grid =
107,110,149,117,140,142,127,113,139
127,128,126,126,126,126,126,127,127
143,148,144,140,143,145,141,145,147
145,144,141,145,143,142,144,145,142
143,139,145,145,145,144,146,142,141
147,146,139,144,141,141,143,146,141
109,111,149,119,140,142,128,114,138
147,145,141,146,142,141,144,145,142
Rows and columns are numbered from 1.
What is the entry at row 3, column 3?
Answer: 144
The entry at row 1, column 2 is 110
The entry in row 2 and column 2 -> 128
The entry in the bottom-left corner -> 147
The top-left entry is 107
What is the top-right entry?
Answer: 139
What is the entry directly below the smallest entry?
Answer: 127
The bottom-right entry is 142
The entry in row 1 and column 3 -> 149
What is the entry in row 3 and column 1?
Answer: 143

Read these off the table that follows.
1) What is the third-last entry, reading row by row?
2) What is the top entry of the column that holds the largest entry?
3) What is the entry just left of the largest entry?
4) What is the 2nd entry on the diagonal from the top-right corner?
5) What is the largest entry in the last row?
6) What is the third entry on the main diagonal?
7) What is the first entry in reading order?
[[147 147 147 149 149 147 147 148 145]
 [151 133 128 128 139 128 128 135 132]
 [128 128 128 128 128 128 128 128 128]
 [151 150 148 152 154 148 150 151 144]
 [146 148 150 149 146 149 148 148 149]
 [148 148 148 146 145 147 146 149 152]
 [144 147 152 152 146 150 147 148 147]
 [150 133 128 128 137 128 128 135 133]]
1) 128
2) 149
3) 152
4) 135
5) 150
6) 128
7) 147

a =
[[146 123 117 117 115]
 [126 125 143 138 109]
 [126 120 128 137 119]
 [129 133 135 140 106]
 [126 122 124 139 121]
 [128 128 128 128 128]
 [145 121 119 117 115]
 [134 139 116 138 114]
 [130 135 135 137 109]
 [130 135 138 114 136]]
Counting starts at 1.
The entry in the bottom-left corner is 130
The top-left entry: 146
Which number is the entry at row 2, column 3?
A: 143
Which number is the entry at row 3, column 2?
A: 120
Which number is the entry at row 1, column 2?
A: 123
Which number is the entry directly above 136?
A: 109
Which number is the bottom entry of the column that holds the smallest entry?
A: 136
Which number is the entry at row 3, column 1?
A: 126
Which number is the entry in row 1 and column 3?
A: 117
The top-right entry -> 115
The entry just left of the smallest entry -> 140
Which number is the entry just left of 133?
A: 129
The entry directly below the smallest entry -> 121
The entry in row 2 and column 2: 125
Which number is the entry at row 2, column 1?
A: 126
The entry directly below 133 is 122

Read these off the matrix that follows.
1) Give the last entry in the row that holds the largest entry.
2) Give the entry in the bottom-right corner.
3) Give the entry directly below the largest entry.
4) Give the fifth-last entry, reading row by row.
5) Give the largest entry in the last column.
6) Give the 1st entry on the main diagonal.
7) Give the largest entry in the last row.
8) Give the 3rd largest entry.
[[121 125 124 142 133 154 125 128 131]
 [136 135 108 141 109 135 140 127 119]
 [133 140 119 137 126 146 128 135 142]
 [149 135 124 140 138 114 125 127 118]
 [125 134 135 131 117 128 124 131 141]
 [114 140 118 121 134 136 138 128 125]
 [129 140 131 128 111 112 120 116 130]
 [129 126 129 119 115 125 152 115 128]
 [128 121 122 136 136 151 135 117  99]
 [129 120 133 148 130 123 141 124 144]
 [136 136 132 126 104 130 133 100 129]
 [131 141 101 124 144 129 137 115 126]
 [122 128 132 130 128 136 133 124 131]]
1) 131
2) 131
3) 135
4) 128
5) 144
6) 121
7) 136
8) 151

Read these off the matrix that follows.
1) Which number is the entry just right of 156?
2) Which number is the entry just left of the smallest entry?
3) Which number is the top-left entry?
4) Which number is the top entry of the column that holds the largest entry?
5) Which number is the smallest entry in the last row?
6) Which number is the 3rd-last entry, reading row by row?
7) Which number is the entry directly below the largest entry?
8) Which number is the fifth entry from the end, reading row by row?
128	128	128	128	128	128
130	138	137	139	104	106
122	147	128	122	148	113
130	119	151	118	121	115
119	120	124	122	156	150
123	124	136	121	141	130
125	120	122	144	118	145
142	109	140	109	115	126
119	120	124	122	155	149
126	116	131	140	114	140
135	128	142	114	122	109
1) 150
2) 139
3) 128
4) 128
5) 109
6) 114
7) 141
8) 128

Read these off the matrix that follows. Rows and columns are numbered from 1.
1) Report the entry at row 1, column 1.
2) Report the entry in row 2 and column 1.
3) Report the entry in row 2 and column 2.
4) Report the entry directly above 152.
5) Report the top-right entry.
[[111 131 127 105 149 131 153 130 127 105]
 [126 149 109 134 136 148 136 152 128 134]]
1) 111
2) 126
3) 149
4) 130
5) 105

[[142 137 142 119 107 123]
 [100 144 106 102 133 120]
 [104 142 108 105 132 121]
 [102 143 107 103 133 121]
 [103 143 108 104 132 121]
 [103 143 108 104 132 121]
 [128 128 128 128 128 128]]
Rows and columns are numbered from 1.
The entry in row 1 and column 3: 142
Find the entry at row 2, column 3.
106
The entry at row 1, column 1 -> 142
The bottom-left entry is 128
The entry at row 3, column 1 -> 104
Find the entry at row 2, column 1.
100
The entry in row 1 and column 2 is 137
Find the top-right entry.
123
Find the entry just right of 105.
132
Find the entry at row 2, column 2.
144

[[148 114 146 116 117 130 123]
 [123 149 143 108 119 122 123]
 [123 150 140 115 124 125 127]
 [153 132 144 139 116 123 130]
 [123 145 140 110 120 123 123]
 [123 157 143 118 128 127 130]]
Indices start at 1.
Which number is the entry at row 2, column 2?
Answer: 149
The bottom entry of the column that holds the largest entry: 157
The entry at row 1, column 3: 146
Which number is the top-left entry?
Answer: 148
The bottom-left entry: 123
Which number is the bottom entry of the column that holds the smallest entry?
Answer: 118
The entry at row 1, column 2 is 114
The bottom-right entry: 130
The entry directly below the smallest entry: 115
Which number is the entry in the top-right corner?
Answer: 123
Which number is the entry just left of 108?
Answer: 143
The entry at row 3, column 1 -> 123
Which number is the entry in row 2 and column 1?
Answer: 123
The entry just left of 132 is 153
The entry just right of the smallest entry is 119

Questions about the row below.
1) Give the entry just left of 154.
2) Give the entry just left of 125.
[114, 143, 121, 114, 126, 154, 116, 125, 113]
1) 126
2) 116

W =
[[123 126 127 118 126 119 139 131 128 132 129 141 136 125 124 120]
 [127 126 128 124 133 121 133 124 127 116 122 136 133 125 127 124]
 [116 127 128 115 130 114 137 135 135 131 120 138 136 126 125 130]
 [138 125 127 133 125 114 132 105 150 124 120 126 143 134 122 136]
 [127 126 127 124 133 121 133 124 128 117 122 136 133 126 127 124]
 [125 112 132 121 133 125 130 119 116 106 113 132 138 119 127 124]
 [129 121 129 118 141 107 132 104 142 106 132 127 140 121 118 120]
 [115 121 131 122 151 115 131 125 132 114 132 141 134 119 113 115]
 [123 128 127 133 139 125 134 116 139 111 127 120 130 112 136 134]
 [122 126 120 118 132 127 140 131 115 117 116 140 127 117 129 117]
 [117 114 130 118 145 112 139 118 141 122 131 120 130 137 137 121]
 [131 115 122 121 132 123 125 101 140 107 123 123 138 121 108 129]
 [126 126 127 124 134 121 133 124 127 117 122 136 133 125 127 124]
 [127 126 127 124 134 121 133 124 127 117 123 136 133 125 127 124]
 [130 144 129 126 128 110 119 109 129 125 122 135 143 113 118 140]]
Indices start at 1.
The entry at row 3, column 1 -> 116
The entry directly above the largest entry -> 141
Read off the bottom-right entry.
Answer: 140
Read off the entry in row 2 and column 2.
Answer: 126
The top entry of the column that holds the smallest entry is 131
The entry in row 2 and column 1: 127
Read off the entry in the top-right corner.
Answer: 120
The entry in row 2 and column 3: 128
Read off the entry in row 1 and column 2.
Answer: 126
The entry in row 1 and column 3 is 127
The entry in the top-left corner -> 123
The entry at row 3, column 3: 128
Read off the entry directly below the largest entry.
Answer: 139
Read off the top entry of the column that holds the largest entry.
Answer: 126
Read off the entry directly below the smallest entry.
Answer: 124
The entry in row 3 and column 2 is 127
The largest entry is 151
The entry just left of 108: 121
Read off the bottom entry of the column that holds the largest entry.
Answer: 128

B =
133  136  116  130
116  117  110  135
134  107  134  127
113  143  114  113
110  110  130  100
139  138  124  128
Indices start at 1.
What is the entry just left of 143?
Answer: 113
What is the entry at row 1, column 2?
Answer: 136
The entry at row 1, column 1: 133
The entry at row 2, column 1 -> 116
What is the entry in row 3 and column 1?
Answer: 134
What is the entry directly below the smallest entry?
Answer: 128
The entry just left of 100 is 130

Questions about the row below.
1) Give the second entry from the right.
2) Give the second entry from the left.
3) Give the entry just left of 129.
[133 131 108 138 111 129 131 116  99]
1) 116
2) 131
3) 111
